[-1.34  3.33  1.61 -2.10  1.54 -2.95  2.65 -9.24 -2.24  6.07 -0.30  0.71
 -2.78 -3.49 -3.00  1.40 -0.19  1.64  1.78  2.44 -0.31  3.16 -0.57  4.85
 -0.88  0.40  0.13] = Gefug
[-1.78  2.45  0.83 -0.25  0.63 -3.67  7.63 -0.92 -0.90 -1.38  0.39 -0.40
  0.30  0.99  2.28 -0.41 -0.85  1.26  3.02  5.04 -3.33  1.34 -2.84 -2.90
 -2.96 -0.25  0.19] = fupo
[-0.65 -3.66  3.16  1.34  6.34 -2.45 -1.47 -2.84  3.49  5.38 -0.63 -1.72
 -2.65 -0.53  5.21  0.91  1.28 -0.59 -0.64 -3.66  3.16  0.40 -0.31  4.85
 -0.57  3.65 -0.80] = doter
[-0.64  0.22  1.85  2.55  6.34 -2.85 -1.47  4.68  3.49  5.38 -0.63 -1.72
 -2.65 -0.53 -2.21  0.91  1.28 -0.59 -0.64 -3.66  3.16  0.40 -0.31  4.85
 -0.57 -0.88 -0.80] = Fela
[-0.64  0.22  1.85  2.55  6.34 -2.45 -1.47 -2.84  3.49  5.38 -0.63 -1.72
 -2.65 -0.53  5.21  0.91  1.28 -0.59 -0.64 -3.66  3.16  0.40 -0.31  4.85
 -0.57 -0.88 -0.80] = mukol
which: [-0.64  0.22  1.85  2.55  6.34 -2.85 -1.47  4.68  3.49  5.38 -0.63 -1.72
 -2.65 -0.53 -2.21  0.91  1.28 -0.59 -0.64 -3.66  3.16  0.40 -0.31  4.85
 -0.57 -0.88 -0.80] | Fela
then: [ 6.34 -2.85 -1.47  4.68  3.49] | [5.38]
then: [-0.57  4.85 -0.88] | [0.40]
which: [-0.64  0.22  1.85  2.55  6.34 -2.45 -1.47 -2.84  3.49  5.38 -0.63 -1.72
 -2.65 -0.53  5.21  0.91  1.28 -0.59 -0.64 -3.66  3.16  0.40 -0.31  4.85
 -0.57 -0.88 -0.80] | mukol
then: [-0.25  0.63 -3.67  7.63 -0.92 -0.90 -1.38] | [0.39]
then: [ 4.68  3.49  5.38 -0.63 -1.72 -2.65 -0.53 -2.21  0.91] | [1.28]

[ 6.26 -2.29 -0.56  1.03 -2.87  3.28  3.08 -5.08 -5.58 -5.77  4.33  1.86
 -1.15  2.34  2.60  4.97  0.58  1.13 -5.45 -6.03  4.21  3.21 -2.78 -4.35] -> voto
[ 4.84 -7.56 -1.18 -8.11  6.79 -7.97 -0.99  3.09  0.64 -2.93 -5.91  0.16
 -2.99 -7.62 -3.74  3.12  5.38 -7.52 -0.90 -2.43 -3.28 -0.99  0.88 -2.89] -> buver
[-1.07 -1.06 -7.86 -0.52  3.54  4.53  2.24  2.76  0.33  3.57  5.67 -8.16
 -8.32  3.79  3.32 -1.06  1.71  3.91 -0.25  0.34 -3.75  4.38 -6.70 -6.64] -> vapa
[ 1.03 -2.87  3.28  3.08 -2.29  6.26 -5.08 -0.56 -3.27 -0.14  4.50 -6.02
 -7.68  0.66  1.14  4.40  4.50 -1.64 -3.89 -1.90 -1.07  2.52 -5.59 -7.79] -> ven
[-2.19  0.81  0.15  3.89 -1.31 -2.10 -3.88 -3.00 -4.82 -1.99 -3.57  0.95
  0.29 -2.79  0.58  2.60 -6.03  1.13 -5.45  4.97  1.51  1.48 -1.43 -2.22] -> kibe
then: [ 6.26 -2.29 -0.56  1.03 -2.87  3.28  3.08 -5.08] | [-5.58]
then: [ 2.60  4.97  0.58  1.13 -5.45 -6.03] | [4.21]
then: [-2.29  6.26 -5.08 -0.56 -3.27 -0.14  4.50 -6.02 -7.68  0.66  1.14] | [4.40]
then: [-0.90 -2.43] | [-3.28]
then: [-7.68  0.66  1.14  4.40  4.50 -1.64] | [-3.89]

[ 2.97  2.80 -1.60 -2.23  1.88  3.25 -0.29 -0.97  0.75  1.87] = rim
[-0.24 -0.04  0.22  3.61 -3.40 -0.22  1.14 -0.27  0.58 -0.15] = Dimum
[-3.32 -0.10  0.05 -2.16 -5.66  0.27 -5.46 -3.20 -0.37  6.10] = defu
[ 0.79  3.07  0.47  0.43 -4.71  4.57  1.60 -2.99  0.58  1.53] = neten
[ 1.08 -1.04 -1.48  1.87  6.63 -3.99  1.77  0.68  0.55  1.60] = fuve
[-3.06  1.31  0.07  2.20  0.36  1.35 -3.98 -2.46 -0.34  1.99] = lesub
[ 1.42 -1.85 -0.19 -2.97  4.66  2.15  1.01 -1.01  1.09  2.03] = sur
[ 0.27 -0.76  1.29  1.42 -0.46  2.53  1.49 -3.71  1.43  0.10] = fera
[-4.24  2.26 -0.05  0.73 -1.54 -0.51 -2.58 -2.42  0.59  1.33] = tobib
[ 0.09  0.10  1.04  0.87  1.41 -1.75 -0.14  2.08 -0.87 -1.14] = libil
[-1.54 -0.29  2.80  3.25 -0.27 -3.40 -0.22  0.58  1.14  1.72] = Mureb
[-0.90  3.14 -0.25  1.45 -0.71  1.70  4.43 -7.61  0.32 -2.25] = tilit
then: [ 1.08 -1.04 -1.48  1.87  6.63 -3.99] | [1.77]
then: [ 2.80 -1.60 -2.23  1.88  3.25 -0.29] | [-0.97]
then: [ 0.79  3.07  0.47  0.43 -4.71  4.57] | [1.60]
then: [-0.10  0.05 -2.16 -5.66  0.27 -5.46 -3.20 -0.37] | [6.10]
then: [-3.40 -0.22  1.14 -0.27  0.58] | [-0.15]
then: [-2.97  4.66  2.15] | [1.01]
then: [ 2.97  2.80 -1.60 -2.23] | [1.88]

[-0.33 -5.66  4.36 -8.91] -> Kasum
[ 3.25 -5.66  4.36 -6.64] -> fimo
[-5.66  1.91  5.95 -7.67] -> duv
[-5.73  2.02  5.98 -7.65] -> zugeg
which: [-0.33 -5.66  4.36 -8.91] | Kasum
then: [-0.33 -5.66] | [4.36]
then: [ 3.25 -5.66] | [4.36]

[ 3.68  0.38  3.68 -6.31] -> Fava
[ 0.38  3.68 -4.02 -8.23] -> fege
[-4.88 -5.41 -6.98  5.96] -> nol
which: [ 3.68  0.38  3.68 -6.31] | Fava
then: [-4.88 -5.41] | [-6.98]
which: [ 0.38  3.68 -4.02 -8.23] | fege

[ 5.63 -5.12 -3.57  0.24  6.79 -5.01  5.97] -> Rigib
[ 4.46 -2.21 -2.08  1.01  4.69 -2.74  0.43] -> zepus
[ 3.58  2.09 -0.73  2.98 -2.67 -2.46  4.50] -> redek
[-5.41  4.10 -3.56 -1.40 -0.59 -3.28 -6.28] -> saze
[ 5.65 -3.29 -8.81  3.22  4.67 -7.37  3.00] -> fona
[ 4.67  3.22 -5.02  1.55 -5.16 -2.72  3.09] -> mabe
[-6.26  5.65 -5.16  1.55 -2.72 -5.02 -3.30] -> sama
[ 1.31 -6.42 -0.19 -5.37  6.62  2.93 -6.23] -> Nekud
[ 0.14  0.43 -4.89  2.49 -2.82 -3.08  6.64] -> Sakup
[-1.71  1.06 -6.98  6.81 -3.99 -7.16  7.48] -> Konav
then: [ 5.65 -3.29 -8.81  3.22  4.67] | [-7.37]
then: [-5.16  1.55 -2.72 -5.02] | [-3.30]
then: [ 1.55 -5.16] | [-2.72]

